Below is a small trained network, with its code and all its weights. Each question gives an input and a class and asks what happens when units are switched off, that is, made to give their printed mean instead of their output.

import numpy as np


def w(rows, s, z=0):
    codes = np.array(rows[::2]) - 128.0
    scale = np.full(codes.shape[1], s)
    scale[-1] = z or s
    return codes * scale


def f(y):
    return np.maximum(y, 0)


def log_softmax(a):
    a = a - a.max(-1, keepdims=True)
    return a - np.log(np.exp(a).sum(-1, keepdims=True))


def net(x, mask):
    res = np.array(x, float).reshape(1, 5) / 4 @ E
    y = f(res @ A[0][:, :-1].T + A[0][:, -1])
    res = res + np.where(mask, y, B[0][:, -1]) @ B[0][:, :-1]
    return log_softmax(res[-1] @ U[:, :-1].T + U[:, -1])


A, B = {}, {}
E = w([
[66,181,232,18,244,239,38,228,45],'x0',
[160,131,115,113,127,159,162,126,96],'x1',
[207,146,214,27,87,107,134,64,203],'x2',
[126,130,143,120,118,98,119,131,143],'x3',
[253,43,243,242,186,36,34,73,7],'x4',
],0.0041)
A[0] = w([
[224,41,187,214,180,45,56,85,2,206],'neuron 0',
[153,100,60,223,45,38,215,34,187,87],'neuron 1',
[61,167,45,225,185,152,95,205,38,180],'neuron 2',
[25,193,16,47,63,201,232,187,215,230],'neuron 3',
[34,115,46,215,189,165,125,201,15,198],'neuron 4',
[149,70,20,215,39,61,189,55,190,133],'neuron 5',
[148,93,70,189,77,104,165,62,182,7],'neuron 6',
[59,188,215,40,205,202,60,173,75,105],'neuron 7',
[73,146,213,54,218,214,60,177,89,73],'neuron 8',
],0.0049,0.002)
B[0] = w([
[79,199,201,183,209,233,147,27,245,253],'neuron 0',
[197,149,79,31,113,177,39,115,127,209],'neuron 1',
[190,234,179,107,58,81,83,89,137,188],'neuron 2',
[136,190,210,237,213,254,119,13,181,244],'neuron 3',
[213,224,187,77,67,118,113,122,131,196],'neuron 4',
[210,138,94,74,101,149,1,116,130,214],'neuron 5',
[176,99,55,41,82,127,54,111,118,167],'neuron 6',
[219,58,65,66,79,143,47,86,128,198],'neuron 7',
[214,91,59,70,52,118,36,65,73,192],'neuron 8',
],0.005,0.0076)
U = w([
[193,101,63,26,58,118,2,122,99,102],'0',
[84,176,209,219,212,230,150,48,216,108],'1',
[161,222,190,97,60,87,119,112,147,253],'2',
[151,140,177,115,90,119,96,126,149,240],'3',
[124,141,115,123,139,145,111,114,139,253],'4',
[52,101,110,153,95,65,182,183,112,85],'5',
[64,41,39,185,135,30,224,184,46,3],'6',
[29,29,41,170,119,44,194,199,44,3],'7',
],0.0049,0.0033)

Each question gives the input, the list of numbers given to net, and the class t.
The units are the neurons (one row each of A and B). Each row of codes is followed by its name. A weight is (code - 128) times the scale printed after its matrix; where a second scale follows, it is the last column's (A, B and U).
mask holds one flag per neuron, in row order. A switched-off neuron (its flag False) gives its mean, the last column of its row in B, instead of its output. The means were averaged over made-up inputs and are rounded, as every weight is.
A unit's drop is (log p(t) with every unit on - log p(t) with that unit switched off) / (log p(t) with every unit on - log p(t) with every unit switched off).
The circuit of an input: a set's keep is (log p(t) with only the set's units on - log p(t) with every unit switched off) / (log p(t) with every unit on - log p(t) with every unit switched off). Starting from all 9 units, units are removed one at a time, each time the one whose removal leaves the highest keep (on an exact tie, the one counted first), for as long as the keep stays at least 0.8.
circuit, biggest first: the units of the circuit, biggest drop first
unit that matters most: the unit with the biggest drop
top k neurons: the k neurons with the biggest drops, biggest first
drop of u: that unit's drop, to one decimal
input [-8,3,-5,0,-6], class 0: unit that matters most => neuron 5
input [-8,-2,6,2,5], class 0: circuit, biggest first => (neuron 1; neuron 5)
input [-8,7,-1,-3,-2], class 0: circuit, biggest first => (neuron 5; neuron 1)
input [6,-3,-4,-1,-4], class 0: top 3 neurons => (neuron 7; neuron 8; neuron 0)
input [1,2,-8,-3,0], class 2: circuit, biggest first => (neuron 4; neuron 2)
input [-8,-1,-3,-5,-3], class 0: top 2 neurons => (neuron 5; neuron 1)
input [7,3,-7,-6,4], class 0: top 2 neurons => (neuron 8; neuron 7)
input [-4,0,-1,-4,7], class 1: top 3 neurons => (neuron 0; neuron 8; neuron 7)
input [2,1,-2,6,7], class 1: drop of neuron 0 => 1.1
input [8,0,8,5,-6], class 0: drop of neuron 1 => -0.1
input [2,3,6,4,6], class 1: drop of neuron 3 => -0.3
input [-2,-8,5,0,-8], class 1: drop of neuron 3 => 1.1
